Each row comes from the steps of one path. Every step used is in the known rows, and no mark comes twice. Write the path behind each row, first mark first.
Each row is shifted at random along 3 fixed directions that mean nothing.
Known rows:
sovu moviki lapono sova labi soza: [ 218   37  520  229  -39  107  -50  304  211 -632  134 -397 -302 -235
 -357 -106  106 -117  368  133 -313  -35  401  350   30 -206  195   64
 -142  -12  265 -538  -60  153   99  212 -173 -254 -482  190   26 -207
  217  -35 -521 -263   65 -273  301   72 -204 -144]
lapono sovu selob moviki: [ -49   27 -136  -97   14 -138  -75 -166    5   83   52  143   93   27
   60  185   51    4 -124   36  -20   44  -63 -114  306   78 -174  -39
  116 -108  115  104    3   93  -73  -71  -28   25 -146   55  -23  -30
  -22  -57  209   43  218   -5   84  -96   58 -225]
lapono moviki niruno fusa soza: [ -14   89   82  -80  -31  -36  -54  -68  -73   95    0   10   88   12
  -76  -31  -29  -32  103   45   16   21   60  -75  165 -131  -88   40
  -31  -66 -172   77   -9  115   88  -59   54   30   86   40   14  -75
   39  -35  -92  -18   62  -93   94  153  117  -90]
sovu moviki lapono selob fusa soza: [ 120   88 -174   18   16  134   28 -250   29  305 -179   20   48 -124
  307  -18  -85   22    7   87 -120  282  -63  100  164  142  146  109
 -360   99  116  111  282 -212  -96 -140    3   78 -309  -13 -138 -156
  226  160   72  208  358  -55  170  -22  129 -265]
niruno fusa soza sova: [ -79  140  118  -35 -104  104  -92  -48  -14  138   16   72  179  -22
 -142  -58  -76  -50  135 -102  206   67   46 -152   63  -95 -172  122
   41  -95 -443  104  -11   86  150  -52   84  -18  182   14   -7   48
  -18 -121  -53  -10  -75  -60  -93  147  -42  -58]
labi soza lapono sova moviki niruno: [  93   68   43  260 -110  -38    2   67  105 -248  -24 -100  -71   17
  -82   49  -16  -63  336 -119   87   83  117   54  -97 -199  -17  233
  -74  -12  149  -43   -2  -62  302    4  113 -144 -106   93  -36 -110
  107 -274  -69   40 -103  -61   96   64   74 -326]
moviki lapono labi sova soza niruno fusa: [ -80   53  347   48  -49  -16 -175  194   45 -347  192  -51  -21   82
 -451   27  150 -145  353  -46  109 -206  233 -149  137 -231 -264 -100
  334 -242 -257 -184 -315  318  244  165 -130 -329  170   83   99   19
 -127 -150  -78 -256 -105  -90  -35   50  -80   50]
labi moviki lapono selob fusa soza niruno: [  61   32  242 -209   41   59  -17   97  -57 -185   95 -175 -117  -44
 -105  -24   48  -15 -101   87 -237  -91  162   72  120 -111   86  -27
  -48    7   60 -202   23  206 -214   87   34  130 -258   49  -42  -47
   89  118 -228 -153  186 -127  203  125   33   30]
labi soza niruno sovu moviki lapono: [   4   32  -64   81  -35   19    8   37  145  -67    6  -27    0 -102
  -27    7  -86  -50  119   -4   17   37   93   40 -191  -25  -37   37
  -20   31   15 -117  -46   86  -80   50   57  -93 -155   22  -47  -51
   35  -38  -60   -6   58  -40   39   74   15 -187]
selob moviki niruno sova soza lapono labi: [  24  -62  -29   82   -6  -72    3   90   94 -221   43 -110  -77  -42
 -194 -102  -66  -20   71   10  -38    7   74  126   10  -57   30   95
   31   24   65 -149  -90   19  124   48  -66  -56   -1   74  152  -78
    7 -189  -80  -58  -74   -6   46  121 -169  -60]
labi lapono sovu soza niruno: [ -66   94  562  156 -112  141 -177  229  115 -440  256 -204 -144 -102
 -421   87  139 -142  187   95 -130  -94  335  -15   39 -274 -179  -83
  186 -181  -55 -355 -249  476   77  171  -15 -350 -164  103  -90  -46
  -15    6 -283 -324  -30 -286  120  103 -339 -237]
niruno sovu selob lapono: [  78  108  -91   55  -58   95   11 -126  108  147   -5  -73   19 -252
   97  -32  -88  -10   78  184 -163  176   35  174  102  132   52  233
 -212   50  170  -57   61   32 -113  -58  -84  125 -340   77 -104 -164
  161  120  -18   34  324  -88  189   96 -117 -343]
sovu selob fusa soza sova labi: [ -53  100  467 -160  -35  117 -154   91   38 -159  194  -68   44  -95
 -380  -32    8  -64   30   22  -64  -63  196  -33  223 -173 -152  -11
  141 -157 -277 -182 -107  317   83   67  -22  -33  -52  106    0    5
   -9    9 -242 -257   11 -110   19  128 -123    8]
niruno sovu fusa soza lapono sova labi moviki: [  92  -50   94   92   20  129  167  115  -10    4  -91  -77  -93  -84
  176 -125  -25   82 -161  -43  -70    3  -66  141 -166  142  318  -87
 -216  184   97  -62  156 -273 -106   69 -151   42  -13  -80  -74  101
   76  253 -130   40  -36   28  -64 -279  -98  241]
sova moviki lapono labi: [ -38   65 -217  107  -26 -208 -162 -113  155 -164   79  165  130   87
 -132  236  153  -84  352 -146  258   32  -31 -223  312   71 -311  -35
  325 -211   69   44 -154   54  194   78 -137 -190 -146  124  121   15
  -94 -316  269  100   88  148  -49  -20  101 -192]
sovu niruno moviki lapono: [ -64   21 -232  -36   17 -102  -70 -108   52   33   15  144  125   40
   12   77  -78  -12   49  -76  108   25  -56  -59   96   21 -147  -40
  126  -58  -34   93  -57   53  -21  -50   98   67   49   65   53  -14
  -51 -230  134   85  -47   75  -15  102   55 -148]
niruno moviki sovu soza sova labi lapono selob fusa: [  18  -83   33   -1  102   53  -23    5   54   -7   -4   31  -80   19
   79   54  127  -26  -53   35  -62  -11  -26   26   71  168   49 -104
   32  -27  218  -69    8  -38  -96   53 -107   18  -77  -38   21   34
  -39   80   78  -39   37   16  -23  -86  -85   98]
sova labi moviki niruno fusa soza lapono selob: [ -96   75  168  -12  -44  -90 -170   99   72 -264  230   42  117   92
 -344  177  225  -85  194  -67  114 -168  136 -217  332 -126 -320  -76
  403 -250  -58 -110 -301  386  -29  143  -63 -115   74  103   81  107
 -144 -148  -41 -140  -54   -7  -48  102   49   41]
sovu selob niruno fusa soza sova labi lapono: [ -41    7  314 -240   23  150    7  136  -40 -148  139  -79  -46  -21
 -243  -95   72  -18 -179   73  -92 -129   97   32   85  -74    6   -4
  106  -39 -198 -190  -86  239 -111   69   -2   65   18   30   69   86
  -68   15 -302 -246  -98 -123  -66   99 -196  309]
soza fusa niruno sovu: [ -87  214   12  -28 -139   19 -136 -167   19  190   25   90  257  -72
  -57   32 -178  -25   98  -80  176   95    1 -166   19 -132 -248  296
   39 -123 -330  177   -8  180   68  -87  180   98  119   43 -102  -45
   31   35   20   31   12   16   -7  187  100 -326]
lapono labi sova soza niruno: [ -74  -34  194  -70   17  -51  -26   90  -71 -191   30   42    8  183
 -134   29   74   -4  -11 -147  149 -123   19 -151 -191 -104  -76 -109
  185  -62 -207   51  -47  -65  204   85 -105 -137  243  -51   94  154
 -116 -110   42  -85 -151   70 -143 -218   48  220]
niruno sova soza lapono selob: [  12  -68   10  101   13   42   71  125    5  -11  -16  -51  -47  -32
   46  -36   37   28  -77  -25  -46  -23  -24  101 -237  134  133   23
  -13   72  119  -38    8 -135 -159   93 -151   11  111  -60   -5   83
  -20   95   15  -15  -82   85  -88 -162  -83  134]
fusa soza sova labi: [ 108  195  563  127 -180  224 -107  211  163 -378  152 -292  -56 -268
 -437 -168  -98 -101  345   -9  -81   69  335  175  -70 -255   11  287
  -92  -46 -182 -332  -31  223  166  134    5  -92 -208  204  -27 -115
  192 -112 -497 -204  -75 -190  151  303 -221 -225]
moviki sovu niruno sova soza: [-141  -65  217   24  -15  -66 -155  133   37 -169  176  -72  -21   51
 -324  -18   24  -71   98   83  -42 -210  163   -1   40 -227 -203 -198
  248 -139 -143 -162 -308  358   17   38   23 -150  148   36   67   -8
 -147  -90  -77 -233 -157 -139   -1  225 -150   61]
labi sova moviki niruno fusa soza: [  86   44 -157 -112  -10   22  138 -100 -124  190 -137  -33   60   22
  142 -178 -162   66   47  -30   83   69  -85    0  -47  -51  131  176
 -222  130  -94  215  178 -198   92 -133  110  256  132   -3   34  -36
  113 -106  -58  156  -42   64   32  199  175   99]
niruno fusa soza sova moviki lapono sovu selob: [ 105   -6  143    3   16  143   86  208  -75   -5   53 -129 -146 -199
  -70  -99  -53    8  -38   99 -203  -29   54  148  -27  112  148  -19
  -95   92   79 -178   10   85 -209   77  -24   30  -81   42  -73  -71
   67  175 -206 -105  -25    8   56   23 -103   23]
niruno sovu moviki lapono sova: [   0   85  150  188  -81  -36 -192  138  205 -411  212 -111  -26 -153
 -374   76  -63 -140  358   52  -60  -75  252   75  257 -152 -201   40
  191 -164   95 -329 -269  386  145  127  -45 -187 -326  220   10 -149
   35 -202 -227 -175   17 -128  180  287 -285 -419]
sovu niruno moviki lapono sova soza fusa: [ -53  -51  110   81   43  -53  -45   63  -62   14  -37  105   12   69
  -41   14  -64  -32  -11  -97   89  -75  -17  -25 -148  -64  -50  -81
   73  -16 -119   81  -53  -35   94  -18  111 -103  303  -29  -16   -2
  -78  -62   37  -47 -237   59 -105  -76   75    4]
fusa niruno moviki sovu: [ -83  -71 -373 -257   74 -153   26 -106  -92  133   14  105  107  101
  133   -5  -74  105 -245    2   34  -63 -166  -82   44  105  -27  -16
  118   23  -53  134    7    7 -154  -53   49  333   88  -66  109   95
 -106  -36  152  101  -38  133  -51  167   -4  176]
selob moviki niruno fusa soza: [-133 -116 -269 -465  127 -125   94 -148 -189  284  -32  147  109  196
   89  -94   73   94 -361  119   36 -127 -139 -157  291   74  -20 -285
  101   35 -265  205   -2   -8 -171 -140   21  258  189 -139  237  149
 -171  -51   76   30   62   21 -106   75   66  502]
labi moviki lapono sova soza fusa: [ -17  137  180  317 -136 -121 -259   17  131 -291   95   43   89   41
 -291  204  118 -179  490 -171  262  -18  173 -180  107 -243 -341  215
  227 -261  -45  -31 -195  193  350   65   41 -340  -86  138  -75  -67
  -12 -282   56  -38   -3 -106   38  161   62 -374]
sova moviki sovu soza: [ -37   24  172  125  -29  -45 -165   77  121 -219  191  -68  -22  -51
 -275   81   55  -90  256   78  -50  -68  173  -52  159 -112 -214  -74
  210 -151   69 -186 -225  324   63   82  -80 -158 -158  121   47  -72
  -36  -79  -48 -135   52  -39   90  233 -106 -170]
sovu soza sova labi moviki: [  70   -1  190   13   16   52    5   79   26 -202   -6  -19  -18  -32
  -50  -14   16   17  -17 -134   43   27   33   28 -240    3   86   47
  -28   35   17  -52  101 -132   73   65  -67   29  -37   41   75   73
   42  -86 -155  -16  -89   82  -51 -124   42   91]
labi soza niruno sovu selob lapono sova moviki: [-205  -96 -129  -87   57 -228  -23   42   19  -57  110  205   64  182
  -99  219   66  -41  -84  -98  216 -211  -78 -250   48  -13 -279 -216
  416 -103  -15   40 -245  168  128   56   81  -78  125  -24   27  191
 -281 -233  261  -76 -142  126 -211  -98  -21   40]
labi lapono sova soza fusa niruno sovu: [  10  -15   71   10  -11  111  117   64 -104   62  -99  -79  -66  -14
  126 -125  -22   43 -139   19   -2  -40  -53   61 -304   11  190  116
 -153  114  -79   39   93 -148  -44    4   16   82   97 -146  -90   58
   11  203 -108  -31 -122  -63  -81  -83 -121  177]
moviki lapono sovu soza: [  54  177   99  382 -176  185 -160  -69  193  -19   12  -88  -29 -175
  -71   78   77 -127  479  128  -47  201  189   42  168  -84 -128   83
 -123 -113   51 -101  -58  120  199  -47  -10 -368 -301   98 -158 -211
  153   20   16   27  204 -252  194   96 -140 -525]
fusa soza niruno sovu: [ -38   53   24 -112  -54  136   98    0  -36  186  -43  -34   53  -85
   65 -148 -176   48 -139   15    4   32  -16   17 -244    5   80   34
 -125  130 -246   38   78  -27 -112  -20   86  163   94  -70  -61   54
   30  108 -113    6  -46   -8  -47   85  -40   73]
labi sova moviki sovu niruno fusa soza: [  34  128   54  119  -94   58  -55  -67   12   86  -15  -52   62  -37
  -33  -78 -206  -42  275  -40   55   80   48  -16   54 -206  -79  166
 -126  -27  -95   72   23   94  171 -104  172   28   72  108 -101 -146
  122 -131  -42   56  -61  -91  119  288   69 -280]
sova moviki sovu fusa soza: [  52  112  256  146  -88   50 -107   10   94  -39   96 -143   -4 -162
 -169  -50  -90  -72  266   84  -94   70  172   43  207 -159  -82   69
  -71  -64  -22 -132  -46  239   10   12   -2 -116 -194  127 -100 -172
  138   74 -129  -53  179 -127  194  285  -25 -280]
sovu moviki niruno sova labi: [   9   -7 -396  -21   11 -171   44 -313   45  242 -196  236  240   77
  245   37 -156   72  -38 -172  267  196 -239  -57  -50   77  -39  133
  -67   49   -8  327  173 -337  201 -176  102  170  160   11  108   -3
   17 -265  190  312  -78  241 -108  -10  325  -73]
niruno sovu soza sova moviki lapono labi: [  -8  -38 -158  154   21   31   -4   59   97  -38  -15   97   -8  -37
  -28   48  -33  -30  158  -86  133   27  -62  -43  -94  184  -53 -114
  119   17   45  -32  -74  -93  112   72  -88 -147  -13   17   93   45
  -74  -96  110   46 -106  201 -148 -121  -98  -56]
moviki niruno sova labi: [ -10  -35   30 -160    4 -106   -5  -10    9 -111   44  -39   35   52
 -137  -65   51   20    1   20   27  -94   33   36   84  -83  -19  -40
   98  -36  -62  -17  -73   26   64    1  -14  130   92   46  206   28
  -52 -153 -128  -55 -104   46  -15  130   64  232]
sova moviki lapono sovu niruno: [  93  -79  -54  -57   79  -23  117   63  -79  -23  -42  -56 -160  -23
  155    2   37   68 -134   89 -204  -39  -47  149  -87  132  189 -234
 -116  127  269  -38   76  -98 -274    2  -24   55 -144  -10  -10  -56
   44  122  -49   11   35   51   81 -188  126   75]

Which path is each row?
[  82 -110   60 -156   90   91  149   85 -141   -1 -100 -180 -180  -25
   94 -214   89  100 -270   91 -177  -29  -15  174 -214   61  374  -32
 -226  173  -81  -59  190 -240 -122   42  -58   99   54 -165  121   62
   35  297 -172  -52  -18   -7  -25 -217  -60  473] -> moviki lapono labi soza fusa niruno sova
[ -10  -78  134  131  -23   64   54  108  -51   85  -33  -80  -90  -33
    3  -89    0   19  -49   98  -98  -34   40  111 -106  -38   89 -148
  -98   60  -33  -17  -53  -21  -65  -35  -24 -191  196  -90  -66  -35
   -8  238  -43  -64  -48  -65  -22 -107  -47   76] -> moviki niruno sova soza lapono sovu fusa
[  12  -13 -117 -250   80   12   29  -43 -114   65    7  -14  -15   74
   73  -15  112   24 -145  120 -121  -98  -16  -13  232   33   53  -57
   -8   21   24   -1   10   99 -285  -34   24  175 -113  -17   53   27
   -4   75  -30  -21  177  -74   77   98   84  227] -> labi moviki lapono selob niruno fusa soza
[  20  113   73  244 -117   96  -64 -137   44  183  -82   -4   42 -108
   68   37  -93  -67   81    5   49  184  -10   26 -131 -104  -71  389
 -168  -28    9  110   65   23   94 -121  176 -137   28   28 -261 -164
  111   85   81   32   48 -149   55   86   25 -386] -> labi lapono sovu selob niruno sova soza fusa
[ -82   20 -199   -9  -18  -58  -47  -46  -19  119   -7   88   75   39
   45   75   66   -4    9  -29  135  -14  -52 -167  -24   12 -111   12
  101  -52 -135  126  -34   61  -65  -20  142  -63   95  -90  -69   69
  -86   60  193   61  -12    0  -81   23   27   11] -> labi soza fusa niruno moviki lapono sovu
[ 142  178   70  380 -176   -3 -140  -68  259 -147   43  -89   11 -213
 -103   88 -233 -106  340  -54  -76  246  113  201   10 -160  -96  565
 -142  -89  329 -162    0  138  275  -10  126  -55 -242  298 -177 -337
  249 -144  -71   43   41  -76  272  268   17 -802] -> soza lapono moviki sovu selob niruno sova labi
[ -66 -111 -105 -112   50 -152   15  106  -31 -245   95   25  -32  213
 -102  107  133    3  -88   -4    7 -191   27  -64   54  -34  -85 -106
  251  -49  161  -10 -148   66  -55   47  -44   -9    6   -5  146  118
 -129 -224   71  -49  -41   51  -30  -12  -50  142] -> labi sova soza lapono selob moviki niruno
[  21   13  149   76    9   87   15  105  -31   67   53  -51  -58  -60
    6    3  -42    1  -25   48 -178  -14   32   67   20   31   27  -84
  -39   19  113  -84  -35  139 -253   39    5   12   74   19  -90  -62
   30  179  -67  -66  -43    8   52  -43   48  -89] -> sova moviki sovu niruno fusa soza lapono selob
[ -21  -45   80  235  -20  -80  -60   86   22 -112   28   36  -34   99
   -5  128  101  -48  127  -55   43  -53   38  -62  -84  -11  -65  -85
   84  -89  148   -7  -81  -29   84   74 -168 -295    7  -26  -89   35
  -34   65  141   10   72  -21  -13 -177  -36  -75] -> labi sova soza lapono moviki sovu fusa
[   9   74  270   68  -56   61  -88   76  101 -194  113 -102   20  -77
 -203   -9  -94  -40   18  -75  -45   -7  107   52  114 -201  -32  148
   33  -48    2 -152  -44  216   -3   63   87  -32  -12  153  -66  -21
   77   -7 -175  -94  -42  -40   61  135  -56 -141] -> sovu fusa soza lapono selob niruno sova labi moviki
[  -1  -67    0 -296   82   53   30   34 -140   46   78 -151 -129  -82
   -9 -105   -3   80 -311  252 -345 -123   13  154  251    3  149 -133
  -60   33   25 -137   -4  179 -211  -35   18  224 -113  -25   -9  -65
    9  296 -130 -153  101 -103  141   76 -180  162] -> moviki lapono sovu selob fusa niruno sova
[  15  -80  -82   12   26   52   65  147  -18  -94   50 -155 -144 -115
  -61 -119  -96   51  -60  106 -154  -78   -3  125  -65   -7  143  -91
  -13  108   86 -158  -49   83  -28   38   70   66  -31   22   28  -26
   -1   58 -126  -45 -170   46   19  165 -251   66] -> fusa niruno sova moviki lapono sovu soza
[ 163   62  -32  302  -86   49   15  -15  135  -72  -95 -153 -100 -162
   41 -123 -219  -53  328  -11  -16  213   65  195 -234  -37  128  410
 -285  110  175  -73  110 -158  276   -8    3  -45 -141   92 -103 -223
  217 -115   29  102   63  -60  189  205  -91 -426] -> selob lapono labi sova soza niruno moviki sovu
[ -93    0 -312  -37   28 -124    3 -345    5  365 -157  343  178  220
  368  261  129   13 -147 -132  253  145 -285 -278   84  168 -153  -58
   52  -75   59  319  131 -235  127 -101   45   -5   29 -120 -133  108
  -99  -19  474  269  134   57 -152 -241  262  -38] -> sova labi lapono moviki sovu selob fusa soza niruno
[ -68  -29 -400  -79   45  -90   24 -258  -52  407 -104  185  136   37
  302   78  -26   65 -219   34   81  132 -205 -107  -19  150  -40  167
  -58   41  -16  265  120 -109  -77 -159  148  164   50 -140  -73   36
  -51  109  361  201  152   69  -67   11   85  -43] -> labi soza fusa niruno moviki sovu selob lapono
[ -12   93 -137  253  -65  -91 -112 -135   70   36  -33  179  126  114
   47  175  -59  -48  295 -234  244  124  -94 -171   95  -20 -229   93
   92 -148   47  184  -26  -64  289  -50    6 -158  173   86  -37  -61
   -7 -205  283  156  -90  118  -43 -140  183 -369] -> soza lapono labi sova moviki sovu niruno fusa
[  -7  -14  123  142  -38  -29  -20  111   13 -158   48  -73  -94   67
  -60   47   12  -15   79  -52  -18  -50   68   -8   35 -181  -19  -28
   24  -46   34  -83  -52   77  137   26   74 -165  -10   -4  -72  -16
    0   30   -9  -42  -83  -69   29  -52  -43 -113] -> labi soza lapono sova moviki sovu fusa niruno
